Below is a small trained network, with its code and all its weights. Each question gives an input and a target symbol and asks what happens when units are switched off, that is, made to give their printed mean instead of their output.

import numpy as np


def w(rows, s, z=0):
    codes = np.array(rows[::2]) - 128.0
    scale = np.full(codes.shape[1], s)
    scale[-1] = z or s
    return codes * scale


def norm(h):
    return h / np.sqrt((h * h).mean(-1, keepdims=True) + 1e-5)


def f(y):
    return np.maximum(y, 0)


def softmax(a):
    e = np.exp(a - a.max(-1, keepdims=True))
    return e / e.sum(-1, keepdims=True)


def log_softmax(a):
    a = a - a.max(-1, keepdims=True)
    return a - np.log(np.exp(a).sum(-1, keepdims=True))


def net(x, mask):
    ids = ['αβζηθλξτφ'.index(c) for c in x.split()]
    T = len(ids)
    res = E[ids] + P[:T]
    u = 0
    for l in range(3):
        r = norm(res)
        for j in range(2):
            rows = slice(3 * j, 3 * j + 3)
            q, k, v = (r @ M[l][rows].T for M in (Q, K, V))
            z = softmax(np.where(np.tri(T) > 0, q @ k.T / 3**0.5, -1e9)) @ v
            o = O[l][rows]
            res = res + np.where(mask[u + j], z, o[:, -1]) @ o[:, :-1]
        u += 2
        y = f(norm(res) @ A[l][:, :-1].T + A[l][:, -1])
        res = res + np.where(mask[u : u + 4], y, B[l][:, -1]) @ B[l][:, :-1]
        u += 4
    return log_softmax(norm(res)[-1] @ U[:, :-1].T + U[:, -1])


Q, K, V, O, A, B = {}, {}, {}, {}, {}, {}
E = w([
[94,45,128,142,128,69,192],'α',
[97,143,177,171,92,145,113],'β',
[121,100,105,89,100,102,174],'ζ',
[168,129,146,120,101,139,148],'η',
[130,184,173,95,122,110,101],'θ',
[88,148,103,154,91,94,157],'λ',
[116,97,195,123,144,95,135],'ξ',
[68,151,105,100,248,225,152],'τ',
[152,174,113,82,120,106,136],'φ',
],0.013)
P = w([
[108,161,172,128,142,238,38],'0',
[114,187,119,245,2,200,241],'1',
[150,166,106,169,77,137,237],'2',
[141,137,125,159,63,110,200],'3',
[138,133,115,116,77,90,198],'4',
[129,139,119,100,69,88,170],'5',
[125,113,120,61,79,89,177],'6',
],0.0036)
Q[0] = w([
[191,82,172,136,131,41,217],'0.h0',
[102,142,100,133,138,134,119],'0.h0',
[101,254,113,170,174,152,83],'0.h0',
[180,75,100,156,161,180,68],'0.h1',
[11,219,138,83,154,117,197],'0.h1',
[201,90,110,171,132,156,101],'0.h1',
],0.0063)
K[0] = w([
[104,41,111,31,230,139,189],'0.h0',
[146,151,183,144,127,129,122],'0.h0',
[234,157,184,145,1,1,129],'0.h0',
[130,138,169,200,68,97,228],'0.h1',
[113,101,163,101,191,225,58],'0.h1',
[140,109,121,185,78,92,172],'0.h1',
],0.006)
V[0] = w([
[129,73,123,111,100,97,149],'0.h0',
[133,153,135,129,155,92,109],'0.h0',
[117,116,131,79,42,66,103],'0.h0',
[115,195,153,176,253,85,141],'0.h1',
[88,133,64,115,132,152,193],'0.h1',
[123,143,71,181,111,143,87],'0.h1',
],0.0062)
O[0] = w([
[107,197,103,142,67,221,151,135],'0.h0',
[168,110,88,104,155,113,143,127],'0.h0',
[99,97,50,156,146,143,45,146],'0.h0',
[92,11,52,152,115,113,84,189],'0.h1',
[53,143,128,62,126,139,97,63],'0.h1',
[83,140,125,93,215,3,166,3],'0.h1',
],0.0055,0.0036)
A[0] = w([
[100,181,38,74,73,194,171,4],'0.n0',
[191,74,115,199,182,3,123,160],'0.n1',
[81,160,112,143,246,240,182,58],'0.n2',
[200,219,91,66,62,12,136,4],'0.n3',
],0.0045,0.0013)
B[0] = w([
[110,62,174,169,157,83,55,231],'0.n0',
[86,208,175,141,89,201,93,200],'0.n1',
[102,151,180,86,253,221,150,188],'0.n2',
[120,39,134,129,87,190,147,252],'0.n3',
],0.0055,0.0025)
Q[1] = w([
[81,130,148,1,86,160,119],'1.h0',
[120,128,136,146,115,202,140],'1.h0',
[158,113,121,113,115,118,104],'1.h0',
[127,129,164,131,164,179,57],'1.h1',
[141,159,222,187,149,152,140],'1.h1',
[78,75,187,104,141,143,67],'1.h1',
],0.0085)
K[1] = w([
[48,142,81,134,216,240,183],'1.h0',
[134,150,115,123,112,153,8],'1.h0',
[136,92,165,150,152,127,143],'1.h0',
[47,154,100,152,154,232,88],'1.h1',
[102,166,156,126,232,215,230],'1.h1',
[77,98,2,58,177,237,138],'1.h1',
],0.0059)
V[1] = w([
[138,75,137,149,103,80,108],'1.h0',
[151,100,136,193,254,95,191],'1.h0',
[124,162,100,121,204,199,101],'1.h0',
[171,133,128,96,67,43,79],'1.h1',
[165,46,97,94,93,106,133],'1.h1',
[173,95,87,226,115,162,119],'1.h1',
],0.0063)
O[1] = w([
[120,170,79,117,93,76,155,163],'1.h0',
[146,111,157,205,116,62,95,39],'1.h0',
[194,3,110,108,186,101,69,87],'1.h0',
[150,195,66,254,142,105,160,36],'1.h1',
[112,96,163,242,107,128,157,150],'1.h1',
[105,139,171,132,92,69,74,251],'1.h1',
],0.0052,0.0029)
A[1] = w([
[164,87,166,147,69,152,210,69],'1.n0',
[61,188,255,135,115,129,86,9],'1.n1',
[164,100,169,75,105,181,140,116],'1.n2',
[167,204,107,24,151,158,143,254],'1.n3',
],0.0047,0.00098)
B[1] = w([
[103,160,119,164,185,95,112,255],'1.n0',
[142,119,3,97,86,116,137,247],'1.n1',
[112,144,60,160,50,110,151,206],'1.n2',
[62,107,155,221,155,101,163,170],'1.n3',
],0.0069,0.0044)
Q[2] = w([
[92,63,117,151,63,165,235],'2.h0',
[65,115,94,138,62,121,155],'2.h0',
[122,79,169,148,126,139,175],'2.h0',
[106,105,40,173,86,133,130],'2.h1',
[120,91,107,176,65,96,253],'2.h1',
[122,90,147,122,110,101,189],'2.h1',
],0.011)
K[2] = w([
[128,113,177,59,250,194,76],'2.h0',
[182,82,162,112,161,153,124],'2.h0',
[93,153,97,101,190,179,108],'2.h0',
[144,145,157,131,213,177,88],'2.h1',
[131,90,146,40,177,173,86],'2.h1',
[125,132,188,102,127,128,109],'2.h1',
],0.014)
V[2] = w([
[154,108,135,134,20,112,76],'2.h0',
[175,106,2,173,154,175,159],'2.h0',
[234,249,162,65,98,199,186],'2.h0',
[123,64,79,74,89,132,233],'2.h1',
[171,66,129,151,140,179,106],'2.h1',
[134,89,192,224,110,131,202],'2.h1',
],0.0073)
O[2] = w([
[162,41,221,119,133,85,164,228],'2.h0',
[253,223,157,176,155,139,125,186],'2.h0',
[84,91,176,234,78,188,188,3],'2.h0',
[101,208,174,55,128,96,217,150],'2.h1',
[209,143,174,45,102,199,112,168],'2.h1',
[165,61,88,90,107,119,197,181],'2.h1',
],0.0073,0.0051)
A[2] = w([
[75,172,177,86,108,78,203,124],'2.n0',
[98,165,61,85,115,47,117,156],'2.n1',
[40,207,166,155,98,178,102,2],'2.n2',
[236,2,220,96,116,56,97,20],'2.n3',
],0.0076,0.00083)
B[2] = w([
[156,130,171,130,121,142,2,171],'2.n0',
[101,99,168,184,89,149,182,162],'2.n1',
[174,65,120,95,248,83,155,149],'2.n2',
[132,16,66,57,175,53,156,248],'2.n3',
],0.0085,0.012)
U = w([
[146,142,254,217,212,48,91,13],'α',
[102,142,76,71,100,182,135,24],'β',
[120,93,191,205,71,183,232,205],'ζ',
[238,243,127,117,156,120,175,253],'η',
[197,50,101,84,141,18,175,126],'θ',
[34,206,64,163,158,46,173,127],'λ',
[74,161,231,61,31,119,105,101],'ξ',
[102,123,178,97,248,236,162,156],'τ',
[168,109,92,196,110,165,11,137],'φ',
],0.0059,0.0015)

Each question gives the input, a string of symbols that net reads in full, and the target symbol t.
The units are the heads (3 rows each of Q, K, V and O) and the neurons (one row each of A and B). Each row of codes is followed by its name. A weight is (code - 128) times the scale printed after its matrix; where a second scale follows, it is the last column's (O, A, B and U).
mask holds one flag per unit, layer by layer, with each layer's heads first. A switched-off unit (its flag False) gives its mean, the last column of its rows in O or B, instead of its output. The means were averaged over made-up inputs and are rounded, as every weight is.
A unit's drop is (log p(t) with every unit on - log p(t) with that unit switched off) / (log p(t) with every unit on - log p(t) with every unit switched off).
The circuit of an input: a set's keep is (log p(t) with only the set's units on - log p(t) with every unit switched off) / (log p(t) with every unit on - log p(t) with every unit switched off). Starting from the 12 units with the biggest drops (on a tie, the unit counted first), units are removed one at a time, each time the one whose removal leaves the highest keep (on an exact tie, the one counted first), for as long as the keep stays at least 0.8.
units of the circuit, in order: the units of the circuit, biggest drop first
k most important neurons: the k neurons with the biggest drops, biggest first
which heads matter: for each layer, one digit per head in row order, 1 if its drop is at least 0.15 and else 0, layers parted by /
input ζ ξ α β ξ η λ, target τ: which heads matter -> 11 / 10 / 11
input θ ξ φ ξ ξ ξ λ, target φ: units of the circuit, in order -> 2.h1; 2.n3
input θ ξ ξ ξ β ξ, target φ: 2 most important neurons -> 2.n3; 1.n3
input η β φ, target ζ: units of the circuit, in order -> 2.h0; 0.h1
input η α φ ξ ξ θ β, target ζ: units of the circuit, in order -> 0.h1; 2.h0
input ζ ξ η, target τ: 2 most important neurons -> 2.n2; 2.n3
input α ξ θ, target ξ: 3 most important neurons -> 2.n3; 2.n0; 2.n1
input θ ξ ξ β ξ ζ, target φ: 2 most important neurons -> 1.n3; 2.n3
input θ φ η, target φ: most important neuron -> 1.n3
input φ λ η ξ τ φ φ, target φ: 2 most important neurons -> 0.n3; 2.n3
input λ φ ξ η η, target λ: which heads matter -> 01 / 01 / 11
input θ ξ ξ ξ β, target φ: which heads matter -> 00 / 01 / 01
input φ ξ ξ θ β β, target η: which heads matter -> 00 / 01 / 10
input φ τ λ, target λ: which heads matter -> 01 / 00 / 10
input β ξ φ, target α: which heads matter -> 01 / 01 / 01
input α ξ ξ φ, target ξ: which heads matter -> 01 / 00 / 01
input τ λ θ ξ φ ζ, target ζ: units of the circuit, in order -> 2.h0; 1.h1; 0.h0; 2.n3
input η ζ ξ β φ η, target ζ: units of the circuit, in order -> 0.h1; 2.h0
input η ξ η η θ, target ζ: units of the circuit, in order -> 2.h0; 0.h1
input η θ β, target ζ: units of the circuit, in order -> 2.h0
input η φ λ η φ, target ζ: units of the circuit, in order -> 0.h1; 2.h0
input η ξ ζ, target ζ: units of the circuit, in order -> 2.h0; 0.h1
input η φ φ ξ ξ η ξ, target ζ: units of the circuit, in order -> 0.h1; 2.h0
input ξ φ τ λ α β, target β: which heads matter -> 00 / 01 / 10
input φ η φ, target η: which heads matter -> 00 / 11 / 10
